Below are the code and all the weights of a small trained network. Each question names an input and a class and asks about switching units off, where a switched-off unit gives its printed mean instead of its output.

import numpy as np


def w(rows, s, z=0):
    codes = np.array(rows[::2]) - 128.0
    scale = np.full(codes.shape[1], s)
    scale[-1] = z or s
    return codes * scale


def f(y):
    return y / 2 * (1 + np.tanh(0.7978845608 * (y + 0.044715 * y**3)))


def log_softmax(a):
    a = a - a.max(-1, keepdims=True)
    return a - np.log(np.exp(a).sum(-1, keepdims=True))


def net(x, mask):
    res = np.array(x, float).reshape(1, 3) / 4 @ E
    y = f(res @ A[0][:, :-1].T + A[0][:, -1])
    res = res + np.where(mask, y, B[0][:, -1]) @ B[0][:, :-1]
    return log_softmax(res[-1] @ U[:, :-1].T + U[:, -1])


A, B = {}, {}
E = w([
[94,197,74,101,116,229],'x0',
[247,111,38,51,176,33],'x1',
[121,17,106,106,146,168],'x2',
],0.011)
A[0] = w([
[106,95,101,176,147,105,139],'neuron 1',
[149,111,107,44,150,138,128],'neuron 2',
[136,211,115,184,75,144,122],'neuron 3',
[152,162,91,43,104,193,212],'neuron 4',
[59,89,116,72,134,168,208],'neuron 5',
[111,105,155,148,196,191,124],'neuron 6',
[194,97,187,198,59,121,138],'neuron 7',
[179,192,150,130,74,51,89],'neuron 8',
[180,191,126,125,127,83,121],'neuron 9',
[110,89,98,93,124,85,94],'neuron 10',
[30,123,165,113,77,135,208],'neuron 11',
[89,103,239,147,154,60,175],'neuron 12',
[140,112,77,163,68,143,132],'neuron 13',
[90,82,93,117,145,2,126],'neuron 14',
[173,69,157,49,128,141,66],'neuron 15',
[153,180,184,203,156,151,125],'neuron 16',
[56,87,82,187,35,183,233],'neuron 17',
[67,120,154,186,174,59,180],'neuron 18',
[126,209,68,24,119,160,136],'neuron 19',
[125,113,172,92,153,183,75],'neuron 20',
[167,74,63,155,138,135,144],'neuron 21',
[108,118,166,164,138,194,250],'neuron 22',
[123,175,88,145,115,65,139],'neuron 23',
[126,56,230,184,110,107,208],'neuron 24',
],0.0094,0.0021)
B[0] = w([
[146,122,172,133,168,128,147],'neuron 1',
[105,132,139,126,144,96,194],'neuron 2',
[140,137,173,73,123,86,187],'neuron 3',
[191,174,67,196,224,127,208],'neuron 4',
[121,127,152,133,122,180,200],'neuron 5',
[79,109,83,110,89,124,179],'neuron 6',
[184,144,98,178,183,220,172],'neuron 7',
[75,83,142,127,128,143,178],'neuron 8',
[55,91,130,134,66,213,176],'neuron 9',
[94,104,224,94,118,147,173],'neuron 10',
[105,152,97,128,125,172,226],'neuron 11',
[129,157,87,208,167,153,207],'neuron 12',
[140,92,108,145,132,130,137],'neuron 13',
[65,139,103,116,121,113,224],'neuron 14',
[139,84,149,105,139,85,191],'neuron 15',
[112,79,155,105,95,116,174],'neuron 16',
[56,60,32,139,57,203,254],'neuron 17',
[152,137,62,167,124,126,174],'neuron 18',
[254,225,124,165,166,89,212],'neuron 19',
[126,118,122,109,90,161,155],'neuron 20',
[170,136,129,112,164,51,196],'neuron 21',
[26,90,110,178,116,206,221],'neuron 22',
[110,73,93,92,94,188,159],'neuron 23',
[164,169,108,141,181,164,226],'neuron 24',
],0.0073,0.0095)
U = w([
[222,189,71,177,255,61,165],'0',
[95,111,40,159,77,171,195],'1',
[135,108,150,87,83,10,4],'2',
],0.0087,0.0012)

Each question gives the input, the list of numbers given to net, and the class t.
The units are the neurons (one row each of A and B). Each row of codes is followed by its name. A weight is (code - 128) times the scale printed after its matrix; where a second scale follows, it is the last column's (A, B and U).
mask holds one flag per neuron, in row order. A switched-off neuron (its flag False) gives its mean, the last column of its row in B, instead of its output. The means were averaged over made-up inputs and are rounded, as every weight is.
A unit's drop is (log p(t) with every unit on - log p(t) with that unit switched off) / (log p(t) with every unit on - log p(t) with every unit switched off).
The circuit of an input: a set's keep is (log p(t) with only the set's units on - log p(t) with every unit switched off) / (log p(t) with every unit on - log p(t) with every unit switched off). Starting from the 12 units with the biggest drops (on a tie, the unit counted first), units are removed one at a time, each time the one whose removal leaves the highest keep (on an exact tie, the one counted first), for as long as the keep stays at least 0.8.
circuit, biggest first: the units of the circuit, biggest drop first
top k neurons: the k neurons with the biggest drops, biggest first
drop when u is switched off: that unit's drop, to one decimal
input [8,1,-8], class 0: top neuron => (neuron 19)
input [-7,8,-8], class 1: top 2 neurons => (neuron 9; neuron 23)
input [-2,2,4], class 2: top 2 neurons => (neuron 4; neuron 19)
input [-8,-6,-4], class 0: top 4 neurons => (neuron 24; neuron 12; neuron 7; neuron 9)
input [-4,0,8], class 2: circuit, biggest first => (neuron 4; neuron 15; neuron 17)
input [-4,4,0], class 2: top 2 neurons => (neuron 4; neuron 19)
input [-3,7,-5], class 2: top 2 neurons => (neuron 17; neuron 22)
input [-1,3,-5], class 2: top 2 neurons => (neuron 17; neuron 22)
input [-3,-2,-2], class 0: top 3 neurons => (neuron 17; neuron 9; neuron 22)
input [-4,3,-3], class 1: top 2 neurons => (neuron 9; neuron 19)
input [-2,3,8], class 2: drop when neuron 4 is switched off => 0.1
input [0,2,2], class 0: drop when neuron 17 is switched off => 0.6
input [-4,2,-6], class 1: drop when neuron 9 is switched off => 0.3
input [-7,-1,-1], class 0: drop when neuron 24 is switched off => 0.0
input [8,1,-7], class 0: top neuron => (neuron 19)
input [-1,3,-6], class 2: top 2 neurons => (neuron 17; neuron 22)
